Below are the code and all the weights of a small trained network. Each question names an input and a target symbol and asks about switching units off, where a switched-off unit gives its printed mean instead of its output.

import numpy as np


def w(rows, s, z=0):
    codes = np.array(rows[::2]) - 128.0
    scale = np.full(codes.shape[1], s)
    scale[-1] = z or s
    return codes * scale


def norm(h):
    return h / np.sqrt((h * h).mean(-1, keepdims=True) + 1e-5)


def f(y):
    return y / 2 * (1 + np.tanh(0.7978845608 * (y + 0.044715 * y**3)))


def softmax(a):
    e = np.exp(a - a.max(-1, keepdims=True))
    return e / e.sum(-1, keepdims=True)


def log_softmax(a):
    a = a - a.max(-1, keepdims=True)
    return a - np.log(np.exp(a).sum(-1, keepdims=True))


def net(x, mask):
    ids = ['ΓΘΛΠΣΩαβδεζηξτφ'.index(c) for c in x.split()]
    T = len(ids)
    res = E[ids] + P[:T]
    r = norm(res)
    for j in range(2):
        rows = slice(2 * j, 2 * j + 2)
        q, k, v = (r @ M[0][rows].T for M in (Q, K, V))
        z = softmax(np.where(np.tri(T) > 0, q @ k.T / 2**0.5, -1e9)) @ v
        o = O[0][rows]
        res = res + np.where(mask[j], z, o[:, -1]) @ o[:, :-1]
    y = f(norm(res) @ A[0][:, :-1].T + A[0][:, -1])
    res = res + np.where(mask[2:6], y, B[0][:, -1]) @ B[0][:, :-1]
    return log_softmax(norm(res)[-1] @ U[:, :-1].T + U[:, -1])


Q, K, V, O, A, B = {}, {}, {}, {}, {}, {}
E = w([
[19,139,143,102,155,148,142,45,161,137],'Γ',
[105,154,131,88,174,202,148,114,39,120],'Θ',
[115,80,118,76,129,151,175,56,171,166],'Λ',
[182,147,111,100,206,177,148,77,185,165],'Π',
[97,183,246,89,130,210,117,146,49,102],'Σ',
[116,192,168,177,174,98,170,54,73,95],'Ω',
[157,139,114,83,98,234,80,171,72,136],'α',
[164,241,167,89,105,140,101,156,186,160],'β',
[196,139,204,147,109,180,43,112,207,118],'δ',
[170,109,63,115,122,155,49,128,76,201],'ε',
[122,114,114,118,154,105,142,8,97,54],'ζ',
[29,89,151,152,169,88,133,194,118,125],'η',
[102,116,215,171,140,188,61,160,63,151],'ξ',
[85,136,104,99,50,50,147,63,120,197],'τ',
[110,210,130,98,102,135,64,113,145,51],'φ',
],0.015)
P = w([
[136,79,169,2,195,139,32,62,91,204],'0',
[112,103,158,67,164,162,55,74,97,182],'1',
[86,120,178,105,151,151,81,81,113,166],'2',
[77,126,163,133,138,144,106,77,122,157],'3',
[87,143,158,148,122,149,136,76,129,142],'4',
[103,151,124,162,99,158,149,82,140,134],'5',
[96,150,103,173,78,176,178,88,151,121],'6',
[95,155,74,220,65,184,190,84,166,112],'7',
],0.0092)
Q[0] = w([
[9,173,107,177,100,196,83,69,99,159],'H0',
[5,217,111,216,71,254,124,16,127,187],'H0',
[173,118,144,127,154,85,128,169,124,119],'H1',
[102,161,123,125,142,196,109,48,108,155],'H1',
],0.025)
K[0] = w([
[99,130,77,175,113,115,181,183,185,49],'H0',
[140,141,113,202,102,85,189,89,255,112],'H0',
[129,99,130,84,144,167,109,154,57,143],'H1',
[134,172,102,193,68,166,185,57,197,112],'H1',
],0.019)
V[0] = w([
[94,215,145,100,83,151,48,42,230,147],'H0',
[93,205,55,156,236,172,100,108,112,63],'H0',
[134,112,144,124,133,212,152,2,193,147],'H1',
[154,196,122,162,248,161,178,194,195,198],'H1',
],0.016)
O[0] = w([
[182,86,168,172,57,155,125,38,188,112,253],'H0',
[221,119,169,56,80,91,133,108,86,63,167],'H0',
[134,104,122,125,254,91,178,203,165,138,243],'H1',
[191,163,196,88,146,179,127,141,108,230,103],'H1',
],0.0094,0.021)
A[0] = w([
[140,209,137,92,68,204,99,94,145,139,250],'N0',
[117,215,61,81,186,103,166,198,71,140,211],'N1',
[230,162,159,115,133,64,150,126,107,152,134],'N2',
[113,248,159,144,3,142,166,165,87,112,76],'N3',
],0.021,0.0018)
B[0] = w([
[60,114,124,69,117,87,184,166,175,146,183],'N0',
[176,7,159,160,63,79,128,170,151,120,251],'N1',
[77,54,99,151,108,118,154,84,76,126,226],'N2',
[195,170,137,170,87,95,238,220,109,124,166],'N3',
],0.016,0.012)
U = w([
[91,2,138,111,158,95,94,81,192,121,232],'Γ',
[142,131,123,169,93,154,235,147,140,97,229],'Θ',
[119,152,72,106,224,128,157,196,209,144,88],'Λ',
[217,125,129,82,173,158,148,92,71,207,108],'Π',
[69,164,220,65,154,118,116,141,135,90,76],'Σ',
[47,117,97,139,112,96,161,71,17,121,57],'Ω',
[90,104,42,39,116,205,111,171,157,102,93],'α',
[73,118,151,89,54,155,157,97,190,236,3],'β',
[239,161,158,222,125,202,70,108,198,155,40],'δ',
[173,138,51,101,129,93,36,94,138,175,131],'ε',
[148,169,78,89,199,42,109,132,131,23,85],'ζ',
[141,90,124,150,81,78,98,241,137,150,105],'η',
[88,147,195,167,142,116,37,106,108,142,93],'ξ',
[20,152,52,223,104,125,118,109,152,136,98],'τ',
[186,156,128,100,25,155,78,65,156,41,68],'φ',
],0.0086,0.0057)

Each question gives the input, a string of symbols that net reads in full, and the target symbol t.
The units are the heads (2 rows each of Q, K, V and O) and the neurons (one row each of A and B). Each row of codes is followed by its name. A weight is (code - 128) times the scale printed after its matrix; where a second scale follows, it is the last column's (O, A, B and U).
mask holds one flag per unit, heads first, then neurons. A switched-off unit (its flag False) gives its mean, the last column of its rows in O or B, instead of its output. The means were averaged over made-up inputs and are rounded, as every weight is.
A unit's drop is (log p(t) with every unit on - log p(t) with that unit switched off) / (log p(t) with every unit on - log p(t) with every unit switched off).
The circuit of an input: a set's keep is (log p(t) with only the set's units on - log p(t) with every unit switched off) / (log p(t) with every unit on - log p(t) with every unit switched off). Starting from all 6 units, units are removed one at a time, each time the one whose removal leaves the highest keep (on an exact tie, the one counted first), for as long as the keep stays at least 0.8.
units of the circuit, in order: the units of the circuit, biggest drop first
unit that matters most: the unit with the biggest drop
k most important neurons: the k neurons with the biggest drops, biggest first
input ζ φ η ζ Λ η, target η: unit that matters most -> H0
input ε φ η Σ α, target η: 2 most important neurons -> (N1, N2)
input η Λ Λ α α, target Λ: units of the circuit, in order -> (H1, H0, N1)
input φ η η ε δ Θ, target δ: 3 most important neurons -> (N2, N0, N1)
input Θ η δ Ω ξ, target Ω: 2 most important neurons -> (N2, N1)
input Σ η β ε, target β: units of the circuit, in order -> (H1, N0)
input φ Θ η α β Σ ε Λ, target Λ: 2 most important neurons -> (N1, N2)
input η ε η φ η ζ α, target ζ: units of the circuit, in order -> (H1, N1, H0)
input ξ Σ φ τ Θ, target τ: units of the circuit, in order -> (H0, N1)
input Γ φ δ ε Σ, target δ: units of the circuit, in order -> (H0, H1, N2, N0)
input β ε ε, target β: units of the circuit, in order -> (H1, N0, N1)
input η Σ Σ ξ, target η: units of the circuit, in order -> (H0, N2)
input Ω Σ Θ, target Ω: units of the circuit, in order -> (H0, N2, N1)
input Λ ε α α Σ β Σ Σ, target β: units of the circuit, in order -> (H1, N0)
input Σ α ε ε Π η Λ Σ, target Λ: unit that matters most -> H1
input Σ Π φ Π α τ α δ, target δ: 3 most important neurons -> (N0, N1, N2)
input Σ Σ Σ Π δ η Σ, target η: units of the circuit, in order -> (H0, N1)
input Π Σ ζ β α, target β: 2 most important neurons -> (N0, N1)
input α Λ Π Σ, target Π: 2 most important neurons -> (N1, N0)
input α η ζ, target ζ: unit that matters most -> H1
